Here is a tiny trained network, its code and every weight. The questions are about switching its units off for an input and a class, where a switched-off unit gives its printed mean instead of its output.

import numpy as np


def w(rows, s, z=0):
    codes = np.array(rows[::2]) - 128.0
    scale = np.full(codes.shape[1], s)
    scale[-1] = z or s
    return codes * scale


def f(y):
    return y / 2 * (1 + np.tanh(0.7978845608 * (y + 0.044715 * y**3)))


def log_softmax(a):
    a = a - a.max(-1, keepdims=True)
    return a - np.log(np.exp(a).sum(-1, keepdims=True))


def net(x, mask):
    res = np.array(x, float).reshape(1, 8) / 4 @ E
    y = f(res @ A[0][:, :-1].T + A[0][:, -1])
    res = res + np.where(mask, y, B[0][:, -1]) @ B[0][:, :-1]
    return log_softmax(res[-1] @ U[:, :-1].T + U[:, -1])


A, B = {}, {}
E = w([
[145,124,120,121,121],'x0',
[130,132,130,127,123],'x1',
[157,126,109,112,125],'x2',
[128,128,129,130,122],'x3',
[129,133,100,52,255],'x4',
[117,103,197,8,84],'x5',
[80,23,24,141,98],'x6',
[72,227,80,103,70],'x7',
],0.0062)
A[0] = w([
[77,82,173,16,86,70],'N0',
[68,58,57,111,116,7],'N1',
[104,232,76,114,62,63],'N2',
[106,159,58,222,181,64],'N3',
[128,59,28,119,73,159],'N4',
[178,32,177,160,161,70],'N5',
[100,53,44,96,105,21],'N6',
[89,137,67,53,255,98],'N7',
[56,214,1,50,87,142],'N8',
[216,219,200,128,141,3],'N9',
],0.0076,0.0056)
B[0] = w([
[165,165,27,254,172,188],'N0',
[69,189,93,48,170,143],'N1',
[107,43,67,88,110,172],'N2',
[174,167,77,163,169,178],'N3',
[121,181,188,140,107,236],'N4',
[96,16,39,60,130,159],'N5',
[57,186,110,111,174,152],'N6',
[113,117,147,168,31,228],'N7',
[155,62,132,89,155,254],'N8',
[26,200,73,77,129,163],'N9',
],0.023,0.0044)
U = w([
[212,217,2,195,185,14],'0',
[4,227,137,59,186,53],'1',
[138,144,141,128,133,254],'2',
[122,57,100,74,172,14],'3',
[155,157,146,118,131,251],'4',
[145,162,148,136,125,215],'5',
[123,162,127,157,4,66],'6',
],0.0095,0.0089)

Each question gives the input, the list of numbers given to net, and the class t.
The units are the neurons (one row each of A and B). Each row of codes is followed by its name. A weight is (code - 128) times the scale printed after its matrix; where a second scale follows, it is the last column's (A, B and U).
mask holds one flag per neuron, in row order. A switched-off neuron (its flag False) gives its mean, the last column of its row in B, instead of its output. The means were averaged over made-up inputs and are rounded, as every weight is.
A unit's drop is (log p(t) with every unit on - log p(t) with that unit switched off) / (log p(t) with every unit on - log p(t) with every unit switched off).
The circuit of an input: a set's keep is (log p(t) with only the set's units on - log p(t) with every unit switched off) / (log p(t) with every unit on - log p(t) with every unit switched off). Starting from all 10 units, units are removed one at a time, each time the one whose removal leaves the highest keep (on an exact tie, the one counted first), for as long as the keep stays at least 0.8.
units of the circuit, in order: the units of the circuit, biggest drop first
k most important neurons: the k neurons with the biggest drops, biggest first
drop of u: that unit's drop, to one decimal
input [-6,-4,0,4,5,-3,6,0], class 1: 2 most important neurons => [N1; N6]
input [7,-4,-7,7,-2,-1,1,-8], class 3: most important neuron => [N5]
input [-4,5,4,-6,-7,7,1,-8], class 3: 4 most important neurons => [N5; N7; N3; N4]
input [1,-7,8,-2,-8,6,8,4], class 1: 2 most important neurons => [N6; N1]
input [-3,-1,-6,1,-5,-6,0,4], class 0: 2 most important neurons => [N3; N7]
input [1,-1,-7,6,0,-6,6,8], class 3: 3 most important neurons => [N8; N2; N0]
input [3,6,-4,-7,7,7,1,6], class 0: 2 most important neurons => [N0; N4]
input [-5,-3,-5,-3,-5,6,5,-3], class 0: 2 most important neurons => [N0; N7]
input [-5,6,-8,3,-7,1,-8,8], class 1: 2 most important neurons => [N9; N7]
input [-4,8,7,-6,-5,8,-8,5], class 0: 2 most important neurons => [N0; N4]
input [-1,0,0,4,-5,6,2,-8], class 3: 2 most important neurons => [N5; N7]
input [5,6,8,5,6,-4,7,8], class 3: 3 most important neurons => [N8; N2; N9]
input [7,-6,6,-6,0,-6,8,-8], class 1: units of the circuit, in order => [N6; N1]
input [-4,8,-4,-5,8,1,-7,5], class 6: most important neuron => [N7]
input [6,8,-6,3,-3,7,-4,-1], class 0: drop of N0 => 0.7
input [-4,-3,4,5,0,-3,8,4], class 1: drop of N7 => 0.0
input [-3,8,5,3,5,6,1,5], class 0: drop of N4 => 0.1
